Below are the code and all the weights of a small trained network. Each question names an input and a class and asks about switching units off, where a switched-off unit gives its printed mean instead of its output.

import numpy as np


def w(rows, s, z=0):
    codes = np.array(rows[::2]) - 128.0
    scale = np.full(codes.shape[1], s)
    scale[-1] = z or s
    return codes * scale


def norm(h):
    return h / np.sqrt((h * h).mean(-1, keepdims=True) + 1e-5)


def f(y):
    return y / 2 * (1 + np.tanh(0.7978845608 * (y + 0.044715 * y**3)))


def log_softmax(a):
    a = a - a.max(-1, keepdims=True)
    return a - np.log(np.exp(a).sum(-1, keepdims=True))


def net(x, mask):
    res = np.array(x, float).reshape(1, 6) / 4 @ E
    u = 0
    for l in range(2):
        y = f(norm(res) @ A[l][:, :-1].T + A[l][:, -1])
        res = res + np.where(mask[u : u + 7], y, B[l][:, -1]) @ B[l][:, :-1]
        u += 7
    return log_softmax(norm(res)[-1] @ U[:, :-1].T + U[:, -1])


A, B = {}, {}
E = w([
[221,211,89,142,160,109,170,32,44],'x0',
[43,223,159,97,86,98,77,233,70],'x1',
[128,131,127,127,127,124,126,128,129],'x2',
[84,89,2,83,156,176,116,141,87],'x3',
[128,127,128,130,128,125,133,131,128],'x4',
[112,21,212,41,63,172,119,79,61],'x5',
],0.0044)
A[0] = w([
[105,134,48,78,125,126,144,138,42,10],'0.n0',
[143,193,222,115,129,108,150,110,114,2],'0.n1',
[123,107,167,96,76,120,126,118,11,53],'0.n2',
[123,172,156,95,131,141,126,190,100,40],'0.n3',
[100,191,143,120,123,112,83,132,35,43],'0.n4',
[140,156,135,124,142,111,143,62,37,29],'0.n5',
[134,211,104,136,111,105,148,110,45,64],'0.n6',
],0.011,0.0044)
B[0] = w([
[118,103,135,250,104,110,52,114,76,213],'0.n0',
[103,95,101,243,110,127,44,123,59,200],'0.n1',
[74,159,203,73,225,152,127,88,125,254],'0.n2',
[105,124,58,150,66,98,208,106,168,179],'0.n3',
[113,159,83,103,38,109,225,80,96,232],'0.n4',
[214,43,120,97,113,154,121,200,214,215],'0.n5',
[214,152,105,120,154,143,100,229,186,240],'0.n6',
],0.012,0.006)
A[1] = w([
[95,97,45,156,140,143,69,118,52,17],'1.n0',
[197,83,111,121,147,118,158,53,142,5],'1.n1',
[114,248,86,145,164,80,112,168,139,75],'1.n2',
[149,127,91,104,73,93,214,42,112,96],'1.n3',
[135,134,109,137,136,110,134,118,148,61],'1.n4',
[143,133,204,224,74,70,91,103,107,25],'1.n5',
[41,96,152,91,75,94,107,220,176,7],'1.n6',
],0.013,0.0025)
B[1] = w([
[116,124,161,206,121,97,82,119,110,204],'1.n0',
[83,211,100,117,73,92,166,154,106,194],'1.n1',
[43,100,218,43,169,148,135,68,114,253],'1.n2',
[144,106,92,128,125,104,183,92,185,196],'1.n3',
[182,40,196,88,60,204,131,74,33,137],'1.n4',
[101,100,79,189,141,123,70,127,89,241],'1.n5',
[247,153,88,128,125,140,132,171,138,207],'1.n6',
],0.011,0.0062)
U = w([
[254,118,96,104,138,163,110,230,170,255],'0',
[82,97,105,253,132,104,41,116,61,41],'1',
[87,167,61,105,53,88,253,80,131,38],'2',
[54,131,211,35,216,157,131,82,108,114],'3',
],0.009,0.00097)

Each question gives the input, the list of numbers given to net, and the class t.
The units are the neurons (one row each of A and B). Each row of codes is followed by its name. A weight is (code - 128) times the scale printed after its matrix; where a second scale follows, it is the last column's (A, B and U).
mask holds one flag per neuron, layer by layer. A switched-off neuron (its flag False) gives its mean, the last column of its row in B, instead of its output. The means were averaged over made-up inputs and are rounded, as every weight is.
A unit's drop is (log p(t) with every unit on - log p(t) with that unit switched off) / (log p(t) with every unit on - log p(t) with every unit switched off).
The circuit of an input: a set's keep is (log p(t) with only the set's units on - log p(t) with every unit switched off) / (log p(t) with every unit on - log p(t) with every unit switched off). Starting from the 12 units with the biggest drops (on a tie, the unit counted first), units are removed one at a time, each time the one whose removal leaves the highest keep (on an exact tie, the one counted first), for as long as the keep stays at least 0.8.
units of the circuit, in order: the units of the circuit, biggest drop first
unit that matters most: the unit with the biggest drop
top k neurons: the k neurons with the biggest drops, biggest first
k most important neurons of layer l: the k neurons of layer l with the biggest drops, biggest first
drop when u is switched off: that unit's drop, to one decimal
input [1,-8,-5,-4,3,-7], class 2: unit that matters most : 0.n6
input [-6,5,2,-5,-5,-8], class 3: top 2 neurons : [1.n2; 0.n5]
input [3,5,-5,-2,-4,-4], class 2: top 4 neurons : [0.n4; 0.n2; 0.n3; 1.n2]
input [6,-8,7,5,0,-8], class 2: 2 most important neurons of layer 0 : [0.n2; 0.n1]
input [2,-7,-1,-5,-5,-8], class 3: 2 most important neurons of layer 0 : [0.n5; 0.n4]
input [-1,8,3,-4,1,-7], class 2: top 3 neurons : [0.n3; 0.n4; 0.n2]
input [3,7,8,-4,-5,-5], class 2: 3 most important neurons of layer 0 : [0.n4; 0.n2; 0.n3]
input [-2,-8,-8,-6,-4,-3], class 2: 2 most important neurons of layer 0 : [0.n0; 0.n1]
input [0,-8,5,2,-2,-5], class 2: top 3 neurons : [0.n0; 0.n6; 0.n1]
input [4,2,-3,5,-7,-6], class 3: 3 most important neurons of layer 1 : [1.n2; 1.n5; 1.n6]
input [-6,-4,7,-1,-3,4], class 0: top 3 neurons : [0.n4; 0.n0; 0.n1]
input [8,-3,1,-8,8,-7], class 0: 2 most important neurons of layer 0 : [0.n6; 0.n0]
input [-7,5,4,-2,0,1], class 0: top 2 neurons : [1.n6; 0.n4]
input [-3,1,1,-2,-1,-2], class 0: top 3 neurons : [1.n6; 0.n0; 0.n1]
input [-7,6,1,5,-8,-4], class 0: units of the circuit, in order : [1.n6]
input [-8,6,-4,8,0,-7], class 0: top 4 neurons : [1.n6; 0.n1; 0.n2; 1.n5]
input [5,-7,-8,4,1,4], class 2: 2 most important neurons of layer 1 : [1.n1; 1.n6]
input [0,-8,2,-5,-4,6], class 2: top 3 neurons : [0.n0; 1.n1; 0.n1]
input [-5,0,-5,5,2,0], class 0: 3 most important neurons of layer 1 : [1.n6; 1.n5; 1.n2]
input [-8,-5,-4,1,0,-2], class 0: unit that matters most : 0.n0
input [3,-5,-1,1,-6,8], class 3: top 2 neurons : [0.n2; 0.n4]
input [8,7,-5,0,8,-4], class 0: top 2 neurons : [0.n6; 0.n5]
input [8,3,4,-7,6,-2], class 0: top 2 neurons : [0.n6; 0.n5]
input [-3,4,-3,1,-5,5], class 3: top 2 neurons : [0.n2; 1.n1]
input [-6,-1,-1,-2,8,-2], class 0: drop when 0.n1 is switched off : 0.1
input [1,4,3,-2,4,-3], class 2: drop when 1.n1 is switched off : 0.0
